Below is a small trained network, with its code and all its weights. Each question gives an input and a target symbol and asks what happens when units are switched off, that is, made to give their printed mean instead of their output.

import numpy as np


def w(rows, s, z=0):
    codes = np.array(rows[::2]) - 128.0
    scale = np.full(codes.shape[1], s)
    scale[-1] = z or s
    return codes * scale


def f(y):
    return y / 2 * (1 + np.tanh(0.7978845608 * (y + 0.044715 * y**3)))


def softmax(a):
    e = np.exp(a - a.max(-1, keepdims=True))
    return e / e.sum(-1, keepdims=True)


def log_softmax(a):
    a = a - a.max(-1, keepdims=True)
    return a - np.log(np.exp(a).sum(-1, keepdims=True))


def net(x, mask):
    ids = ['αδεζηθμστφψω'.index(c) for c in x.split()]
    T = len(ids)
    res = E[ids] + P[:T]
    q, k, v = (res @ M[0].T for M in (Q, K, V))
    z = softmax(np.where(np.tri(T) > 0, q @ k.T / 4**0.5, -1e9)) @ v
    res = res + np.where(mask[0], z, O[0][:, -1]) @ O[0][:, :-1]
    y = f(res @ A[0][:, :-1].T + A[0][:, -1])
    res = res + np.where(mask[1:9], y, B[0][:, -1]) @ B[0][:, :-1]
    return log_softmax(res[-1] @ U[:, :-1].T + U[:, -1])


Q, K, V, O, A, B = {}, {}, {}, {}, {}, {}
E = w([
[167,106,225,134],'α',
[110,162,132,23],'δ',
[40,99,147,37],'ε',
[58,92,135,95],'ζ',
[167,113,220,133],'η',
[115,158,111,128],'θ',
[22,39,155,143],'μ',
[172,90,254,155],'σ',
[179,214,92,14],'τ',
[135,121,80,115],'φ',
[134,105,87,137],'ψ',
[50,14,132,208],'ω',
],0.018)
P = w([
[97,251,176,150],'0',
[99,142,176,98],'1',
[105,108,173,91],'2',
[130,162,147,146],'3',
[149,148,150,149],'4',
[142,62,170,88],'5',
[148,81,143,113],'6',
[168,107,131,148],'7',
[162,42,138,106],'8',
[168,6,142,86],'9',
[180,34,128,109],'10',
[188,67,123,194],'11',
],0.016)
Q[0] = w([
[150,99,198,115],'h0',
[250,163,119,197],'h0',
[197,149,181,105],'h0',
[219,120,149,83],'h0',
],0.02)
K[0] = w([
[247,141,107,152],'h0',
[206,13,113,43],'h0',
[221,78,27,129],'h0',
[188,64,76,154],'h0',
],0.015)
V[0] = w([
[113,74,133,197],'h0',
[132,81,193,254],'h0',
[79,87,137,101],'h0',
[208,127,108,82],'h0',
],0.013)
O[0] = w([
[5,213,179,81,2],'h0',
[52,157,142,96,129],'h0',
[121,161,202,140,124],'h0',
[150,165,77,156,168],'h0',
],0.012,0.004)
A[0] = w([
[165,117,31,104,154],'n0',
[124,125,200,77,151],'n1',
[105,13,204,146,154],'n2',
[150,98,139,56,146],'n3',
[146,191,1,44,12],'n4',
[128,81,55,201,158],'n5',
[52,178,172,85,82],'n6',
[8,139,12,130,141],'n7',
],0.0097,0.011)
B[0] = w([
[76,123,127,164,237],'n0',
[69,93,126,200,222],'n1',
[150,197,131,92,253],'n2',
[127,173,126,142,173],'n3',
[180,138,212,140,150],'n4',
[76,179,127,130,237],'n5',
[200,145,89,217,239],'n6',
[216,8,111,85,167],'n7',
],0.011,0.017)
U = w([
[115,95,121,136,91],'α',
[224,180,80,146,69],'δ',
[254,144,230,79,150],'ε',
[129,162,210,92,193],'ζ',
[108,103,115,126,125],'η',
[103,171,84,115,120],'θ',
[50,148,186,186,117],'μ',
[123,10,114,136,212],'σ',
[46,139,9,155,87],'τ',
[92,199,87,119,244],'φ',
[91,144,109,110,177],'ψ',
[114,39,171,195,2],'ω',
],0.0063,0.007)

Each question gives the input, a string of symbols that net reads in full, and the target symbol t.
The units are the heads (4 rows each of Q, K, V and O) and the neurons (one row each of A and B). Each row of codes is followed by its name. A weight is (code - 128) times the scale printed after its matrix; where a second scale follows, it is the last column's (O, A, B and U).
mask holds one flag per unit, heads first, then neurons. A switched-off unit (its flag False) gives its mean, the last column of its rows in O or B, instead of its output. The means were averaged over made-up inputs and are rounded, as every weight is.
A unit's drop is (log p(t) with every unit on - log p(t) with that unit switched off) / (log p(t) with every unit on - log p(t) with every unit switched off).
The circuit of an input: a set's keep is (log p(t) with only the set's units on - log p(t) with every unit switched off) / (log p(t) with every unit on - log p(t) with every unit switched off). Starting from all 9 units, units are removed one at a time, each time the one whose removal leaves the highest keep (on an exact tie, the one counted first), for as long as the keep stays at least 0.8.
units of the circuit, in order: the units of the circuit, biggest drop first
k most important neurons: the k neurons with the biggest drops, biggest first
input τ ε ε, target τ: units of the circuit, in order => (h0; n0; n5)
input φ ω τ σ μ ψ μ ε τ ζ, target φ: 2 most important neurons => (n2; n7)
input φ τ τ σ ψ, target τ: units of the circuit, in order => (n5; h0; n0; n2)
input σ σ σ σ θ, target σ: 2 most important neurons => (n7; n2)
input ε σ ω, target ε: units of the circuit, in order => (h0; n2)
input σ ψ σ θ σ τ ω α ζ, target σ: units of the circuit, in order => (h0; n7)
input ω δ φ τ σ σ ζ ε ε η ε, target ω: 2 most important neurons => (n1; n7)
input τ μ η τ ε ε σ ζ τ τ τ ψ, target τ: units of the circuit, in order => (n5; h0; n0)
input θ ζ σ σ ω ε φ σ σ μ ψ θ, target μ: units of the circuit, in order => (h0)
input α τ σ ε ε ζ α σ α, target μ: 2 most important neurons => (n1; n7)
input τ ζ φ α ε, target τ: units of the circuit, in order => (h0; n5; n0)
input σ ω ε η σ η ζ, target σ: units of the circuit, in order => (n7; h0)
input δ ε σ σ ζ ζ, target δ: 2 most important neurons => (n2; n1)
input φ ζ σ, target ε: 3 most important neurons => (n0; n2; n5)
input ε τ σ τ α, target δ: units of the circuit, in order => (h0)
input σ δ ω τ σ φ τ, target ε: units of the circuit, in order => (n4; n5)
input ε σ η μ δ σ φ φ τ ε, target ε: units of the circuit, in order => (h0; n2)
input μ ω τ φ θ σ σ ε μ σ φ σ, target ε: 4 most important neurons => (n0; n1; n5; n6)
input ψ δ σ τ σ σ σ ε ψ, target σ: units of the circuit, in order => (h0; n7; n2; n5)
input φ σ ε θ σ θ σ ε μ σ η μ, target φ: most important neuron => (n2)
input τ ω ζ, target τ: units of the circuit, in order => (h0; n5; n0)
input ζ δ σ τ α δ ω ε μ, target ζ: 2 most important neurons => (n2; n6)
input θ σ ζ σ τ φ μ σ σ ω, target φ: 2 most important neurons => (n2; n5)
input ω φ ω φ σ τ, target ε: 2 most important neurons => (n4; n1)
input η θ τ σ τ σ τ τ σ, target δ: 2 most important neurons => (n1; n2)
input σ σ σ σ σ ψ φ ω ε, target σ: 3 most important neurons => (n7; n5; n1)
